Moves between units:
jj: p>fh, s>nt, a>pz, e>nr, j>hd, m>hz
gr: p>nc, s>ht, a>tc, e>md, j>gp, m>mj
fj: p>nh, s>cq, a>pq, e>bl, j>lp, m>dl
pz: p>sq, s>mr, a>zj, e>jr, j>sb, m>jj
jl: p>tb, s>lp, a>ld, e>zn, j>cq, m>zz
gh: p>sb, s>sq, a>lq, e>rl, j>zl, m>dr
cm: p>dg, s>dm, a>nq, e>jj, j>zr, m>zb
hd: p>dr, s>jj, a>sb, e>sn, j>hs, m>sl
lj: p>ht, s>bt, a>hf, e>mf, j>nc, m>fl
hz: p>qc, s>jd, a>jj, e>zp, j>sl, m>zj
sn: p>tj, s>nr, a>nl, e>bh, j>zq, m>ng
jh: p>hp, s>bb, a>bn, e>nc, j>fz, m>mb
jq: p>nr, s>zf, a>ll, e>zz, j>tj, m>sj
mt: p>ld, s>cc, a>tz, e>pn, j>gz, m>tb
hp: p>jh, s>ng, a>zq, e>gr, j>mh, m>td
gp: p>nb, s>gr, a>ph, e>gl, j>tz, m>cc
nc: p>gr, s>lj, a>dl, e>bq, j>nb, m>pq
mh: p>fz, s>hp, a>tn, e>gp, j>zp, m>mz
zn: p>nq, s>gs, a>qj, e>sq, j>rq, m>dg
zf: p>tn, s>bn, a>cj, e>mc, j>jq, m>fz
sz: p>bc, s>zr, a>pm, e>hs, j>dm, m>md
tb: p>jl, s>qb, a>mt, e>nq, j>ml, m>cl
nq: p>zn, s>fp, a>pn, e>pz, j>rg, m>cm
fc: p>gl, s>bq, a>fq, e>cd, j>gj, m>zm
dg: p>cm, s>fq, a>zn, e>fh, j>qd, m>gj
jd: p>cd, s>rz, a>nt, e>mh, j>hz, m>mq
fp: p>gs, s>pm, a>dh, e>mr, j>nq, m>dm
fh: p>jj, s>pf, a>sq, e>jq, j>dr, m>qc
qc: p>hz, s>cd, a>fh, e>sj, j>gg, m>dc
rm: p>mz, s>mb, a>fz, e>rp, j>fb, m>cj
lp: p>qb, s>fj, a>rp, e>gs, j>jl, m>mc
bn: p>zq, s>tj, a>dz, e>dl, j>zf, m>jh
qm: p>zl, s>sb, a>bs, e>gb, j>mr, m>hs
ht: p>lj, s>tz, a>bh, e>bf, j>gr, m>gz
gb: p>dz, s>nl, a>td, e>nh, j>pg, m>zq
bq: p>md, s>mf, a>bc, e>nf, j>fc, m>ns
ml: p>cq, s>tb, a>gz, e>rg, j>nh, m>bh
qb: p>lp, s>nh, a>cc, e>fp, j>tb, m>ph
dh: p>zm, s>jc, a>gl, e>mq, j>pn, m>fp
mq: p>gm, s>bs, a>jd, e>mz, j>zj, m>mr
gl: p>fc, s>md, a>dm, e>jd, j>zb, m>dh
sl: p>gg, s>hz, a>hd, e>ng, j>rz, m>bz
hs: p>hq, s>hd, a>qm, e>zq, j>nt, m>rz
gm: p>mq, s>tt, a>cd, e>rm, j>dc, m>rd
zj: p>dc, s>mq, a>hz, e>zd, j>bz, m>pz
ll: p>jr, s>cj, a>fb, e>jl, j>rl, m>jq
zp: p>sj, s>mh, a>nr, e>tz, j>ng, m>zd
zr: p>qd, s>cm, a>rg, e>hd, j>sz, m>bf
jr: p>ll, s>pg, a>zd, e>tb, j>nl, m>nr
dm: p>fq, s>sz, a>fp, e>nt, j>cm, m>gl
ld: p>mt, s>rp, a>bt, e>qj, j>fl, m>jl
fb: p>zd, s>rm, a>sj, e>ld, j>qn, m>ll
lq: p>bz, s>dc, a>gg, e>qn, j>tt, m>gh
zl: p>qm, s>gh, a>tt, e>dz, j>rd, m>hq
cd: p>jd, s>nf, a>pf, e>fz, j>qc, m>gm
td: p>mb, s>jf, a>hp, e>mj, j>mz, m>gb
cj: p>pg, s>dz, a>rm, e>lp, j>ll, m>zf
pm: p>bl, s>rg, a>jc, e>qm, j>fp, m>sz
mr: p>rd, s>qm, a>mq, e>pg, j>pz, m>nt
bs: p>tt, s>bz, a>rz, e>td, j>mq, m>qm
ng: p>bb, s>zp, a>sn, e>ht, j>hp, m>jf
gz: p>fl, s>mt, a>ht, e>cg, j>mj, m>ml
zb: p>gj, s>gl, a>cm, e>hz, j>bf, m>pn
tc: p>dl, s>bh, a>nh, e>sz, j>ph, m>gr
fr: p>cg, s>qj, a>mf, e>lq, j>ns, m>rq
hq: p>hs, s>dr, a>zl, e>bn, j>pf, m>nf
zq: p>bn, s>sn, a>gb, e>tc, j>tn, m>hp
bb: p>ng, s>sj, a>tj, e>lj, j>jh, m>qn
dz: p>gb, s>rl, a>mb, e>fj, j>cj, m>bn
tn: p>zf, s>zq, a>pg, e>ph, j>nr, m>mh
bf: p>mf, s>zb, a>zr, e>sl, j>md, m>cg
nt: p>pf, s>hs, a>mr, e>tn, j>jj, m>jd
cl: p>zz, s>ph, a>tb, e>cm, j>bh, m>tz
bz: p>lq, s>zj, a>sl, e>jf, j>bs, m>sb
nl: p>rl, s>jr, a>jf, e>ml, j>gb, m>sn
mz: p>rm, s>td, a>mh, e>cc, j>zd, m>pg
qd: p>zr, s>dg, a>rq, e>dr, j>bc, m>mf
nr: p>jq, s>tn, a>jr, e>cl, j>sn, m>zp
pg: p>cj, s>gb, a>mz, e>qb, j>jr, m>tn
tz: p>bt, s>gp, a>cl, e>zb, j>ht, m>mt
rd: p>mr, s>zl, a>gm, e>cj, j>sq, m>pf
bc: p>sz, s>qd, a>bl, e>hq, j>fq, m>bq
cq: p>ml, s>jl, a>fl, e>rq, j>fj, m>hf
zm: p>dh, s>ns, a>fc, e>gm, j>qj, m>gs
rp: p>cc, s>pq, a>nb, e>zm, j>ld, m>lp
gj: p>zb, s>fc, a>dg, e>qc, j>mf, m>qj
cc: p>rp, s>mj, a>gp, e>dh, j>mt, m>qb
fz: p>mh, s>jh, a>zf, e>nb, j>sj, m>rm
pq: p>mj, s>fl, a>nc, e>ns, j>rp, m>fj
mf: p>bf, s>gj, a>qd, e>gg, j>bq, m>fr
sj: p>zp, s>fz, a>jq, e>bt, j>bb, m>fb
dc: p>zj, s>gm, a>qc, e>fb, j>lq, m>sq
nb: p>gp, s>nc, a>mc, e>fc, j>bt, m>rp
jc: p>ns, s>cg, a>md, e>bs, j>dh, m>pm
qn: p>jf, s>fb, a>bb, e>fl, j>mb, m>rl
jf: p>qn, s>zd, a>ng, e>gz, j>td, m>nl
fq: p>dm, s>bc, a>gs, e>pf, j>dg, m>fc
qj: p>pn, s>zm, a>gj, e>dc, j>fr, m>zn
nh: p>fj, s>ml, a>mj, e>pm, j>qb, m>tc
ns: p>jc, s>fr, a>bq, e>tt, j>zm, m>bl
zd: p>fb, s>mz, a>zp, e>mt, j>jf, m>jr
sb: p>gh, s>pz, a>bz, e>nl, j>qm, m>hd
rz: p>nf, s>sl, a>hs, e>hp, j>jd, m>bs
gg: p>sl, s>qc, a>dr, e>bb, j>nf, m>lq
fl: p>gz, s>ld, a>lj, e>fr, j>pq, m>cq
cg: p>fr, s>pn, a>bf, e>bz, j>jc, m>rg
rq: p>rg, s>zn, a>fr, e>gh, j>bl, m>qd
pf: p>nt, s>hq, a>rd, e>zf, j>fh, m>cd
hf: p>bh, s>zz, a>cq, e>qd, j>dl, m>lj
sq: p>pz, s>rd, a>dc, e>ll, j>gh, m>fh
mj: p>pq, s>gz, a>gr, e>jc, j>cc, m>nh
md: p>bq, s>bf, a>sz, e>rz, j>gl, m>jc
ph: p>mc, s>tc, a>qb, e>dm, j>cl, m>gp
rl: p>nl, s>ll, a>qn, e>cq, j>dz, m>tj
bl: p>pm, s>rq, a>ns, e>zl, j>gs, m>bc
tj: p>sn, s>jq, a>rl, e>hf, j>bn, m>bb
zz: p>cl, s>mc, a>jl, e>dg, j>hf, m>bt
bt: p>tz, s>nb, a>zz, e>gj, j>lj, m>ld
mc: p>ph, s>dl, a>lp, e>fq, j>zz, m>nb
mb: p>td, s>qn, a>jh, e>pq, j>rm, m>dz
dr: p>hd, s>fh, a>gh, e>tj, j>hq, m>gg
gs: p>fp, s>bl, a>zm, e>rd, j>zn, m>fq
bh: p>hf, s>cl, a>ml, e>zr, j>tc, m>ht
tt: p>bs, s>lq, a>nf, e>mb, j>gm, m>zl
pn: p>qj, s>dh, a>zb, e>zj, j>cg, m>nq
rg: p>rq, s>nq, a>cg, e>sb, j>pm, m>zr
nf: p>rz, s>gg, a>hq, e>jh, j>cd, m>tt
dl: p>tc, s>hf, a>fj, e>bc, j>mc, m>nc

The rows follow the links: the fewer symbols apart two units are, the more alike their rows tend to be.

Unit, then a row for it; each showing differs a little:
fc: [13,36,-44,16,19,0,-15,48,-21,6,86,-16,8,-48,-39,-16,69,-23,-1,-21,-39,77,3,-70,32,34,-71,70,32,3,-12,-5,44,-17,-11,-71,58,-35,14,-15,26,35,-15,93,100,-112,-10,83,72,49,-6,-6,11,75,61,61]
jq: [-41,94,24,21,16,-100,2,21,-123,17,16,-15,-26,38,17,-14,51,-25,62,-82,48,28,-18,85,-50,-64,87,17,60,27,11,14,-3,-15,45,63,-30,54,-36,8,18,-5,32,84,16,-65,25,69,-23,-9,37,87,-78,16,86,-18]
mr: [7,37,-24,-37,21,19,2,3,-11,-9,-155,38,0,-10,44,8,-96,7,19,63,-50,-50,-54,47,37,65,1,7,16,-54,-25,-1,-61,1,-14,67,88,28,52,-3,-10,-33,34,-4,-60,15,-67,-52,47,-20,-55,-71,36,-81,8,22]
nf: [-48,-92,40,16,-2,34,-13,18,61,30,82,-50,51,-104,-6,6,25,-1,-16,-22,28,60,-47,102,73,38,-44,-8,22,-29,10,-41,2,46,38,-131,84,-26,-49,-4,-14,3,-33,54,-31,-39,-38,33,1,48,-74,-13,53,18,69,14]
hq: [-24,-93,52,-9,-19,25,-34,37,-16,7,39,-20,40,-82,59,5,15,-99,28,-72,65,2,-13,160,66,40,36,-3,64,-43,12,-17,-51,-10,81,-29,105,-7,-36,-28,-5,7,0,42,29,30,-30,-16,-11,20,-75,-4,57,15,111,18]
jj: [-8,56,29,-101,28,-72,-39,-12,11,32,-53,11,-4,25,41,41,-82,-42,42,2,-67,-36,-59,-10,-11,67,66,-68,56,-10,-42,9,-98,5,15,71,19,60,-56,0,-93,46,-1,-10,-60,1,-59,40,-29,-43,-30,30,24,-106,25,86]
zm: [9,47,-72,19,-35,17,3,31,-7,-56,1,16,6,-69,-19,-36,48,-41,-31,26,-26,-5,38,-58,26,-3,-77,44,3,15,-5,2,49,-36,-78,-70,87,-51,65,-2,54,6,-53,41,61,-124,15,17,121,33,-21,-25,-39,60,43,-28]
tj: [-24,-15,50,3,-29,-69,-28,-15,-24,25,61,-21,34,30,40,-11,49,-10,22,-95,81,14,19,96,-55,-121,68,-12,4,44,19,22,10,-18,38,12,-48,8,-73,9,14,19,32,26,6,30,12,28,-58,-8,0,95,-78,28,81,-16]
gs: [17,42,-40,10,-39,17,-3,73,-47,-68,-21,39,14,-29,22,-59,24,-102,10,-6,-27,-14,48,-29,-6,-5,-13,80,7,-4,5,3,-3,-58,-16,39,105,-12,84,-17,22,31,-32,71,101,-45,25,-56,94,14,-7,-8,-19,62,48,-24]
hp: [30,-54,-91,21,82,-35,-10,-98,6,53,-7,-43,35,-28,-45,21,-10,104,-43,-19,-28,58,-38,48,1,-31,-31,22,-17,-29,61,7,32,56,39,-59,-81,-4,-64,17,-49,-64,29,-83,-31,72,-8,63,-16,52,17,-69,-42,24,13,43]
gb: [23,-47,-88,26,39,8,-29,-77,-26,-10,-115,22,49,-17,7,-10,-45,53,-26,34,31,-5,17,85,-24,-76,-5,41,-52,-47,52,30,8,18,35,87,-34,16,18,-16,-40,-70,68,-75,-28,150,-19,-50,3,-1,22,-52,-42,17,6,-16]
rp: [-50,15,38,69,-20,91,45,66,-49,-6,13,24,-87,-13,-54,-34,43,-6,-38,27,54,-11,-14,-23,50,33,-3,50,-74,21,-18,-24,37,-22,-46,-67,53,-2,73,-3,130,-42,1,74,38,-109,43,2,40,26,24,-19,40,48,-30,-74]
zb: [41,82,-43,-49,19,-89,-5,-35,33,1,42,5,10,32,-35,13,-21,-14,2,7,-131,44,15,-146,-30,30,-50,-43,40,36,-17,20,6,42,-45,-20,-62,11,26,7,-76,74,-18,-42,22,-38,-21,37,13,-3,11,16,-8,-13,-41,114]
cd: [-63,2,14,-8,15,8,-3,41,-25,15,50,-22,-17,-61,20,20,23,-6,8,-26,-25,28,-57,44,81,92,5,-6,85,-9,-13,-34,6,42,26,-99,119,-28,-21,-4,58,7,-18,99,-12,-138,-56,83,33,42,-70,-28,35,-6,59,45]
dr: [-13,-53,135,-53,-29,-28,-20,53,-4,16,64,-15,65,-40,68,-12,14,-64,26,-81,50,-14,-29,87,-12,-27,76,-77,57,3,6,-36,-58,-17,56,-8,45,-35,-100,3,-24,56,-13,43,2,1,-31,-23,-35,5,-60,41,19,-25,72,2]
nb: [-57,36,15,51,31,48,8,47,-45,48,61,-57,-76,-21,-59,3,68,-7,4,-22,24,69,-17,-17,33,96,4,73,-21,20,-42,-25,13,18,12,-57,0,12,2,6,96,-26,14,77,42,-95,26,31,-15,31,56,-12,76,53,2,6]
zq: [12,-37,-81,31,71,-37,-44,-85,-18,48,-43,-43,42,-1,8,4,-23,44,21,-20,8,62,12,96,-17,-33,34,69,-15,-45,42,42,-5,17,91,59,-78,36,-36,-31,-54,-46,66,-53,4,125,-17,3,-24,19,36,-54,-21,23,57,66]
rd: [-74,8,28,-4,6,34,-10,66,-81,-42,-69,31,-13,-34,49,-15,-21,-66,7,2,19,-55,-38,109,33,36,26,28,43,-14,1,-27,-43,-29,-10,36,150,-14,47,-11,65,5,-10,86,-3,-57,-28,-45,65,3,-72,-41,16,-26,102,-44]
dz: [1,-42,-27,75,-8,21,-30,3,-50,-27,-1,-27,38,-45,42,-46,15,31,-17,-34,107,-6,33,149,-6,-113,32,66,-22,-36,53,17,30,-28,41,51,36,-9,-3,6,63,-54,24,26,39,59,16,-15,20,22,3,-10,-64,78,104,-96]
zz: [-52,74,89,-14,-5,16,3,109,-30,21,77,-20,-89,57,-11,-12,47,-79,59,-57,64,-8,23,-18,-9,5,91,14,0,51,-44,-12,-17,-26,29,48,-39,30,-20,3,68,40,5,63,48,-58,47,-4,-42,-32,46,60,57,-2,-2,2]
pm: [81,-50,-77,-13,-23,43,-33,-49,31,-38,-53,62,58,-34,12,-26,-27,-50,-7,40,-36,-13,76,-27,-3,-13,-66,46,-65,-42,35,20,-13,-25,5,74,33,-28,51,-39,-81,-3,-8,-87,65,120,-4,-90,69,0,9,-36,9,16,0,38]
pn: [68,77,-64,-29,-14,-38,9,-19,45,-51,-15,67,18,64,-8,11,-40,32,-17,69,-91,-38,6,-155,-26,-12,-63,-42,-4,43,-34,15,40,-28,-97,11,-6,-5,54,5,-26,50,-21,-46,-2,-63,7,6,62,-35,-5,-2,-41,-14,-95,21]
ns: [22,-75,-29,51,-83,66,12,6,41,-42,79,22,45,-86,-25,-36,40,-5,-48,-5,-24,8,61,-25,36,-48,-105,24,-35,10,21,9,51,-27,-21,-89,78,-74,45,-15,21,24,-42,14,83,-14,25,-25,54,53,-42,-17,-16,70,17,-44]
zl: [-41,-111,47,0,-45,72,-20,33,9,-8,-26,33,49,-89,59,-29,-20,-49,6,-6,71,-54,-6,145,35,-14,4,-5,18,-28,26,-1,-62,-30,20,1,111,-38,29,-3,39,8,-18,59,15,11,-12,-79,14,19,-94,-14,20,-7,81,-83]
cq: [-10,-42,109,39,-57,73,27,52,-7,-5,34,45,-40,13,9,-25,49,-26,12,-33,90,-88,64,22,-38,-59,56,-14,-34,18,5,-34,9,-62,13,23,-26,-10,25,16,74,12,-26,5,36,22,75,-101,-72,-20,47,50,35,-7,-38,-102]
bh: [21,-4,66,-15,15,24,15,-28,42,43,23,-18,-38,46,11,24,-7,-16,54,-31,6,-5,41,-41,-34,20,75,-17,-37,-13,-12,5,-30,18,35,41,-122,46,-44,-4,-50,6,34,-70,2,111,37,-16,-99,-37,66,47,76,-51,-82,55]
ng: [26,-25,-19,24,57,-70,4,-92,32,30,6,-36,39,41,-24,33,1,115,-24,3,-10,32,-40,24,-54,-56,16,-46,-7,17,-3,12,29,58,-1,-28,-131,20,-73,19,-77,-1,5,-67,-73,57,-21,61,-59,10,25,21,-65,-11,-26,37]
sb: [30,-55,52,-39,-26,3,-7,-58,55,-33,-79,66,67,4,50,2,-98,-1,24,49,-5,-108,-14,37,-22,-32,26,-82,-5,-15,8,-3,-91,10,-9,78,9,2,2,5,-61,51,-8,-72,-90,89,-50,-69,-37,-36,-65,-16,6,-104,-21,-1]
nl: [38,-33,-22,9,19,-44,0,-91,-2,-23,-68,10,38,47,28,-5,-49,64,-14,22,25,-44,7,46,-56,-115,29,-29,-27,-11,54,34,-7,-19,13,92,-67,-1,-29,14,-53,-20,45,-87,-51,102,12,-23,-20,-26,21,20,-71,-30,-22,-46]
tb: [8,64,39,-10,1,35,40,5,-12,4,-78,34,-88,94,-7,4,-19,10,32,37,-4,-66,16,-86,-32,41,78,16,-57,14,-28,-11,-14,-40,-18,105,-70,43,55,3,23,-11,25,-40,-21,1,44,-50,-14,-67,80,14,52,-68,-104,-18]
md: [67,-72,-75,-3,36,-8,-13,-57,75,15,56,-23,54,-58,-47,0,-2,4,3,-4,-82,82,34,-79,9,56,-87,13,-27,-22,5,16,14,47,10,-60,-28,-32,12,-19,-85,23,-1,-96,44,51,-28,8,16,19,19,-43,29,24,-13,100]
qn: [-39,-58,15,74,-41,-1,3,-22,-2,-27,45,10,37,-5,19,-20,45,59,-3,-6,93,-31,-22,56,-29,-132,4,-47,-16,22,5,5,57,-11,-33,-60,-18,-33,-22,47,60,1,-25,-11,-26,-22,55,44,-6,14,-19,48,-123,49,-7,-129]

Each walk starts at a row. The symbols on each line, taken left to right, move it on to the next unit.
Answer with the unit's row; about right is enough.
[-19,31,-3,-56,25,-18,-7,-38,12,-7,-84,50,-15,26,13,14,-92,33,-20,104,-65,-77,-77,-44,18,61,1,-97,34,19,-48,-2,-57,9,-82,-35,24,7,10,39,-16,4,-5,-33,-93,-69,-25,-6,17,-58,-57,-22,-13,-93,-69,-10]
s e p p [-21,43,-119,47,66,-32,-10,-47,-44,14,-93,28,-21,23,-19,18,-47,109,-52,93,-23,-10,-60,13,9,-8,-66,35,-29,-29,6,15,48,0,-26,25,-18,41,41,18,13,-72,37,-30,-51,-15,-16,80,86,29,41,-58,-66,10,-34,-3]
m m j e j j e [79,-41,-72,-21,33,-15,-41,-21,73,9,9,-13,39,-24,-13,13,-10,-70,9,-12,-62,56,62,-39,0,45,-50,45,-13,-27,35,21,-20,14,71,38,-18,2,-10,-24,-111,33,-12,-68,68,113,-33,-60,3,40,-8,-45,58,19,33,99]
[-10,-80,87,58,-61,73,42,57,33,9,59,-22,-47,13,-27,-13,43,29,-12,-8,87,-44,26,-29,6,-51,10,-37,-46,59,-19,-10,29,-30,-40,-78,-37,-46,-22,50,79,12,-44,-2,-14,-23,68,-23,-63,-18,10,48,-4,21,-120,-118]
s e e a e s p [-1,56,-88,-3,113,-59,-19,-69,-20,50,-51,-49,-10,19,-50,34,-11,95,-24,36,-43,64,-77,3,12,5,-16,37,15,-5,7,13,48,65,5,3,-54,38,-37,25,-11,-60,38,-16,-35,-8,-14,106,26,35,33,-49,-49,8,22,84]
a s s s a [5,75,-55,-8,50,-63,2,-68,-37,-3,-111,24,7,75,39,-9,-51,76,-3,52,-23,-66,-36,-12,-62,-59,60,19,5,4,0,35,0,-6,-26,141,-53,73,18,5,-46,-10,46,-37,-46,30,-12,13,2,-33,42,4,-89,-40,-12,-18]
[0,44,25,-58,-3,-13,23,-15,-17,-24,-121,65,8,26,32,16,-89,-6,-1,49,-32,-110,-57,-14,8,6,51,-65,17,-43,-17,6,-84,5,-29,76,52,40,35,-1,-34,18,-6,-14,-75,15,-16,-57,7,-59,-27,-10,10,-130,-9,22]
m p s p p [-69,35,47,-8,14,-6,-20,67,-55,20,-6,-4,-12,-69,33,-23,-5,-100,17,-47,8,38,-60,100,54,67,20,31,66,-25,12,-30,-51,6,57,17,118,-14,21,-24,31,9,-12,100,0,-82,-44,-1,49,2,-50,-21,44,-21,102,40]
a s a j p [-19,-13,-51,-54,38,27,3,-24,-7,-1,-110,23,4,-32,-7,24,-88,45,-34,124,-89,-34,-95,8,69,65,-48,-19,9,-15,-19,-20,-27,27,-64,-19,83,38,62,-2,15,-39,-10,-1,-75,-34,-60,10,65,2,-54,-92,11,-65,-26,25]
[44,-29,44,-4,-41,-28,8,34,50,0,158,-25,57,-8,-18,-26,68,-64,1,-62,1,52,52,-62,-21,-60,-45,-31,30,24,7,-10,33,9,2,-88,-16,-63,-28,23,-50,71,-63,21,60,-35,10,7,7,10,-35,86,-24,49,21,14]
s e p s [-47,-1,-35,-33,59,-30,-4,-57,30,30,-48,-33,-20,-42,-4,35,-73,29,-24,35,-79,53,-90,-22,72,122,-30,-23,59,-23,-15,-18,-17,63,18,-44,27,16,-7,-13,-29,-23,11,12,-75,-32,-67,46,28,6,-71,-73,52,-65,-5,105]
s s p e [-42,-19,30,52,-5,-51,-9,-34,-11,31,110,-55,42,12,-6,1,52,45,-4,-72,88,19,-32,57,-47,-93,18,-41,20,49,23,18,48,36,18,-99,-77,-11,-78,21,16,16,12,27,-24,-18,5,73,-57,28,10,66,-89,44,39,-22]
[-50,5,1,-3,-38,30,0,66,-24,-34,-18,20,10,-67,20,13,-7,0,-47,47,-20,-36,-74,54,74,31,-29,18,72,-17,1,-26,7,1,-40,-80,121,-41,41,-5,77,-13,-16,82,-46,-114,-26,18,86,58,-75,-63,9,3,53,-60]
j p m j p a [-30,-79,83,-6,-75,46,11,16,29,-48,60,33,38,-47,26,4,6,9,-21,12,41,-87,-52,68,11,-69,-1,-116,35,41,1,-34,-18,15,-53,-106,51,-55,-28,16,39,34,-58,19,-54,-81,8,-9,3,0,-107,22,-32,-31,-20,-79]
e e e a m [39,-50,43,23,-88,8,12,0,50,-62,115,35,43,-9,10,-27,57,-37,-4,2,9,-15,68,-66,-22,-98,-101,-51,-20,52,11,-5,33,-12,-66,-99,20,-69,7,-6,-17,83,-67,-14,60,-41,53,-34,38,-7,-46,57,-53,56,-1,-55]
[-56,17,85,4,-37,9,8,42,-17,-29,8,55,8,-10,30,19,-28,25,-21,29,8,-62,-72,16,12,-34,10,-79,82,25,-31,-3,-7,1,-81,-62,60,1,10,29,52,45,-40,65,-57,-141,-12,27,34,-13,-63,40,-59,-53,-2,-70]
e e e a m [14,56,-1,5,-68,-19,2,53,-6,-60,51,63,10,21,-1,-20,35,-34,-9,25,-46,-33,36,-119,-19,-42,-40,-30,16,36,-26,-3,55,-19,-101,-72,49,-27,47,23,40,71,-57,48,62,-138,46,12,65,-26,-40,33,-52,30,-9,-58]
p m a m s m e [1,50,-8,-82,66,-5,-24,-12,-31,36,-75,-5,-13,-17,19,18,-59,-35,26,5,-66,17,-53,43,45,103,28,1,42,-63,-7,-3,-98,13,41,64,33,40,-8,-40,-59,6,28,-3,-37,12,-74,3,0,-1,-36,-64,62,-60,44,129]
[-77,49,69,32,-9,13,25,76,3,45,85,-43,-89,53,-31,-8,84,-9,24,-29,30,29,-12,-53,-11,50,27,-24,-10,47,-47,-27,16,8,-12,-67,-45,14,-21,13,63,16,-19,84,26,-106,38,66,-42,-5,41,70,16,8,-35,-21]
a p a m [11,83,31,-31,45,-13,15,35,-20,63,-11,-17,-88,87,-4,14,-43,-36,55,2,-25,11,14,-98,-30,64,88,11,-22,8,-66,0,-34,4,11,89,-90,41,9,-18,-9,6,38,-16,2,17,3,-4,-83,-41,86,17,57,-59,-53,65]
a j m a j [39,-37,-9,5,8,105,22,-9,25,2,-70,22,-43,1,0,1,-5,21,8,57,17,-24,41,-5,29,38,6,51,-100,-55,-8,-6,-20,-4,21,57,-18,3,27,-41,-5,-55,56,-83,3,108,7,-99,-44,-22,58,-59,93,-7,-99,-26]
